Here is a tiny trained network, its code and every weight. The questions are about switching its units off for an input and a target symbol, where a switched-off unit gives its printed mean instead of its output.

import numpy as np


def w(rows, s, z=0):
    codes = np.array(rows[::2]) - 128.0
    scale = np.full(codes.shape[1], s)
    scale[-1] = z or s
    return codes * scale


def norm(h):
    return h / np.sqrt((h * h).mean(-1, keepdims=True) + 1e-5)


def f(y):
    return np.maximum(y, 0)


def softmax(a):
    e = np.exp(a - a.max(-1, keepdims=True))
    return e / e.sum(-1, keepdims=True)


def log_softmax(a):
    a = a - a.max(-1, keepdims=True)
    return a - np.log(np.exp(a).sum(-1, keepdims=True))


def net(x, mask):
    ids = ['αβγδεζηλμξπστφψω'.index(c) for c in x.split()]
    T = len(ids)
    res = E[ids] + P[:T]
    u = 0
    for l in range(2):
        r = norm(res)
        for j in range(2):
            rows = slice(4 * j, 4 * j + 4)
            q, k, v = (r @ M[l][rows].T for M in (Q, K, V))
            z = softmax(np.where(np.tri(T) > 0, q @ k.T / 4**0.5, -1e9)) @ v
            o = O[l][rows]
            res = res + np.where(mask[u + j], z, o[:, -1]) @ o[:, :-1]
        u += 2
        y = f(norm(res) @ A[l][:, :-1].T + A[l][:, -1])
        res = res + np.where(mask[u : u + 16], y, B[l][:, -1]) @ B[l][:, :-1]
        u += 16
    return log_softmax(norm(res)[-1] @ U[:, :-1].T + U[:, -1])


Q, K, V, O, A, B = {}, {}, {}, {}, {}, {}
E = w([
[158,146,124],'α',
[102,133,132],'β',
[47,111,92],'γ',
[127,215,74],'δ',
[81,94,158],'ε',
[93,114,162],'ζ',
[148,251,208],'η',
[227,71,149],'λ',
[141,55,131],'μ',
[91,115,166],'ξ',
[94,116,163],'π',
[146,124,54],'σ',
[88,114,161],'τ',
[163,150,162],'φ',
[161,110,85],'ψ',
[119,138,137],'ω',
],0.02)
P = w([
[36,92,111],'0',
[64,196,187],'1',
[79,228,204],'2',
[101,240,191],'3',
[120,249,187],'4',
[136,253,183],'5',
[139,242,173],'6',
[139,239,160],'7',
],0.0041)
Q[0] = w([
[147,43,193],'0.h1',
[150,97,236],'0.h1',
[105,191,163],'0.h1',
[90,119,184],'0.h1',
[195,254,180],'0.h2',
[152,79,218],'0.h2',
[216,88,32],'0.h2',
[148,188,172],'0.h2',
],0.0083)
K[0] = w([
[63,255,210],'0.h1',
[121,145,51],'0.h1',
[123,94,232],'0.h1',
[106,38,230],'0.h1',
[103,117,224],'0.h2',
[67,184,86],'0.h2',
[110,133,95],'0.h2',
[214,124,127],'0.h2',
],0.0074)
V[0] = w([
[225,187,195],'0.h1',
[122,94,147],'0.h1',
[156,47,76],'0.h1',
[208,214,178],'0.h1',
[166,95,89],'0.h2',
[217,124,21],'0.h2',
[143,121,158],'0.h2',
[150,179,8],'0.h2',
],0.011)
O[0] = w([
[121,135,23,114],'0.h1',
[30,147,152,127],'0.h1',
[110,94,118,55],'0.h1',
[104,133,254,129],'0.h1',
[187,148,200,60],'0.h2',
[147,126,91,1],'0.h2',
[159,92,160,133],'0.h2',
[95,135,138,67],'0.h2',
],0.0055,0.0049)
A[0] = w([
[71,85,81,220],'0.n1',
[76,209,51,138],'0.n2',
[111,187,105,13],'0.n3',
[157,74,56,232],'0.n4',
[188,70,208,53],'0.n5',
[82,40,210,47],'0.n6',
[85,78,234,109],'0.n7',
[44,158,220,205],'0.n8',
[100,19,113,2],'0.n9',
[85,232,96,49],'0.n10',
[162,44,228,223],'0.n11',
[94,175,137,154],'0.n12',
[145,254,104,104],'0.n13',
[103,165,78,77],'0.n14',
[22,112,161,147],'0.n15',
[152,57,148,117],'0.n16',
],0.0087,0.0018)
B[0] = w([
[150,138,200,159],'0.n1',
[95,147,163,189],'0.n2',
[162,160,140,152],'0.n3',
[157,79,118,161],'0.n4',
[243,44,168,151],'0.n5',
[126,215,41,178],'0.n6',
[153,149,74,200],'0.n7',
[157,65,76,253],'0.n8',
[145,174,83,141],'0.n9',
[176,103,106,193],'0.n10',
[195,83,121,183],'0.n11',
[110,104,75,185],'0.n12',
[111,95,115,209],'0.n13',
[159,66,137,151],'0.n14',
[202,104,153,212],'0.n15',
[164,2,40,143],'0.n16',
],0.0065,0.0075)
Q[1] = w([
[22,131,111],'1.h1',
[129,86,115],'1.h1',
[225,69,118],'1.h1',
[142,56,116],'1.h1',
[90,90,177],'1.h2',
[168,83,3],'1.h2',
[91,139,170],'1.h2',
[18,134,133],'1.h2',
],0.016)
K[1] = w([
[104,54,109],'1.h1',
[6,108,131],'1.h1',
[128,110,222],'1.h1',
[86,93,154],'1.h1',
[120,88,96],'1.h2',
[101,165,177],'1.h2',
[158,68,100],'1.h2',
[58,106,70],'1.h2',
],0.013)
V[1] = w([
[141,232,103],'1.h1',
[80,84,118],'1.h1',
[141,189,36],'1.h1',
[209,60,164],'1.h1',
[198,178,79],'1.h2',
[254,213,68],'1.h2',
[38,112,122],'1.h2',
[25,192,45],'1.h2',
],0.0078)
O[1] = w([
[131,87,111,116],'1.h1',
[228,216,64,113],'1.h1',
[17,93,129,166],'1.h1',
[140,76,125,191],'1.h1',
[26,127,119,206],'1.h2',
[57,84,148,254],'1.h2',
[161,211,93,60],'1.h2',
[125,171,2,84],'1.h2',
],0.0071,0.0077)
A[1] = w([
[171,153,154,160],'1.n1',
[152,194,172,252],'1.n2',
[98,150,66,136],'1.n3',
[184,150,92,106],'1.n4',
[220,133,103,199],'1.n5',
[126,173,105,203],'1.n6',
[83,79,168,110],'1.n7',
[151,62,64,140],'1.n8',
[81,169,168,38],'1.n9',
[182,52,214,157],'1.n10',
[178,107,112,249],'1.n11',
[80,133,57,37],'1.n12',
[94,122,215,121],'1.n13',
[124,253,106,98],'1.n14',
[178,80,68,119],'1.n15',
[149,137,143,48],'1.n16',
],0.012,0.003)
B[1] = w([
[92,196,125,141],'1.n1',
[101,207,183,144],'1.n2',
[58,166,98,164],'1.n3',
[142,175,179,146],'1.n4',
[136,219,118,169],'1.n5',
[135,143,182,149],'1.n6',
[134,134,67,240],'1.n7',
[168,146,99,224],'1.n8',
[190,164,93,139],'1.n9',
[185,212,95,254],'1.n10',
[163,164,89,184],'1.n11',
[112,178,199,166],'1.n12',
[176,101,193,192],'1.n13',
[152,49,129,155],'1.n14',
[131,148,3,187],'1.n15',
[122,39,135,128],'1.n16',
],0.0066,0.0076)
U = w([
[42,40,189,185],'α',
[129,128,122,143],'β',
[153,222,111,223],'γ',
[7,184,110,155],'δ',
[130,127,113,48],'ε',
[119,111,86,23],'ζ',
[115,173,212,248],'η',
[220,94,145,162],'λ',
[184,101,99,108],'μ',
[122,113,108,28],'ξ',
[120,116,109,8],'π',
[104,128,102,3],'σ',
[115,121,111,37],'τ',
[172,66,214,192],'φ',
[166,112,112,58],'ψ',
[126,107,131,90],'ω',
],0.014,0.0039)

Each question gives the input, a string of symbols that net reads in full, and the target symbol t.
The units are the heads (4 rows each of Q, K, V and O) and the neurons (one row each of A and B). Each row of codes is followed by its name. A weight is (code - 128) times the scale printed after its matrix; where a second scale follows, it is the last column's (O, A, B and U).
mask holds one flag per unit, layer by layer, with each layer's heads first. A switched-off unit (its flag False) gives its mean, the last column of its rows in O or B, instead of its output. The means were averaged over made-up inputs and are rounded, as every weight is.
A unit's drop is (log p(t) with every unit on - log p(t) with that unit switched off) / (log p(t) with every unit on - log p(t) with every unit switched off).
The circuit of an input: a set's keep is (log p(t) with only the set's units on - log p(t) with every unit switched off) / (log p(t) with every unit on - log p(t) with every unit switched off). Starting from the 12 units with the biggest drops (on a tie, the unit counted first), units are removed one at a time, each time the one whose removal leaves the highest keep (on an exact tie, the one counted first), for as long as the keep stays at least 0.8.
units of the circuit, in order: the units of the circuit, biggest drop first
unit that matters most: the unit with the biggest drop
k most important neurons: the k neurons with the biggest drops, biggest first
k most important neurons of layer l: the k neurons of layer l with the biggest drops, biggest first
which heads matter: for each layer, one digit per head in row order, 1 if its drop is at least 0.15 and else 0, layers parted by /
input φ ζ ζ μ δ ω, target δ: units of the circuit, in order : (1.h2, 0.n11)
input α ψ γ ζ, target γ: units of the circuit, in order : (1.h1)
input ε λ β, target λ: which heads matter : 00 / 01
input δ λ α β δ σ, target δ: which heads matter : 10 / 01
input π λ ζ, target λ: which heads matter : 00 / 01
input ψ α δ τ, target δ: 2 most important neurons : (0.n13, 0.n8)
input ψ ψ ω μ φ ω, target φ: units of the circuit, in order : (1.h2, 0.n6)
input γ α φ σ, target φ: 3 most important neurons of layer 0 : (0.n6, 0.n8, 0.n13)
input α τ λ σ, target λ: units of the circuit, in order : (1.h2, 0.n6, 0.n8, 1.n10)
input γ ψ ξ ψ, target γ: 2 most important neurons : (0.n8, 0.n1)
input ψ δ ω ψ ζ μ γ β, target γ: units of the circuit, in order : (1.h1, 0.n2, 0.n6, 0.n11)
input ζ δ γ, target γ: units of the circuit, in order : (1.h2, 1.h1)
input σ σ γ α α ψ, target α: units of the circuit, in order : (0.n8, 1.h2)
input φ γ φ ψ ξ, target φ: which heads matter : 10 / 01
input δ ψ β α β, target α: which heads matter : 10 / 00
input α ω α σ φ τ ω, target α: units of the circuit, in order : (1.h2)
input α β ζ φ π, target φ: 2 most important neurons : (0.n13, 0.n6)
input λ ξ ω ε σ β, target λ: 3 most important neurons : (0.n8, 0.n15, 1.n10)
input ξ τ α ζ β π γ σ, target γ: 3 most important neurons : (0.n13, 0.n1, 0.n2)
input φ ψ π, target φ: units of the circuit, in order : (1.h2)
input ζ γ ξ, target γ: which heads matter : 00 / 00
input α ψ γ τ, target γ: which heads matter : 00 / 10
input ψ λ γ π, target γ: 2 most important neurons : (0.n8, 0.n1)
input ζ τ α ζ ψ, target α: 2 most important neurons of layer 0 : (0.n6, 0.n7)
input ξ δ ζ β ζ, target δ: 2 most important neurons of layer 0 : (0.n6, 0.n8)
input δ α ζ β, target α: 2 most important neurons : (0.n10, 0.n6)
input α ξ σ ζ η α ω, target α: unit that matters most : 1.h1
input ε α ψ φ ζ, target φ: 3 most important neurons of layer 0 : (0.n13, 0.n15, 0.n6)
input α φ ε β β ε, target φ: 2 most important neurons : (0.n13, 0.n15)
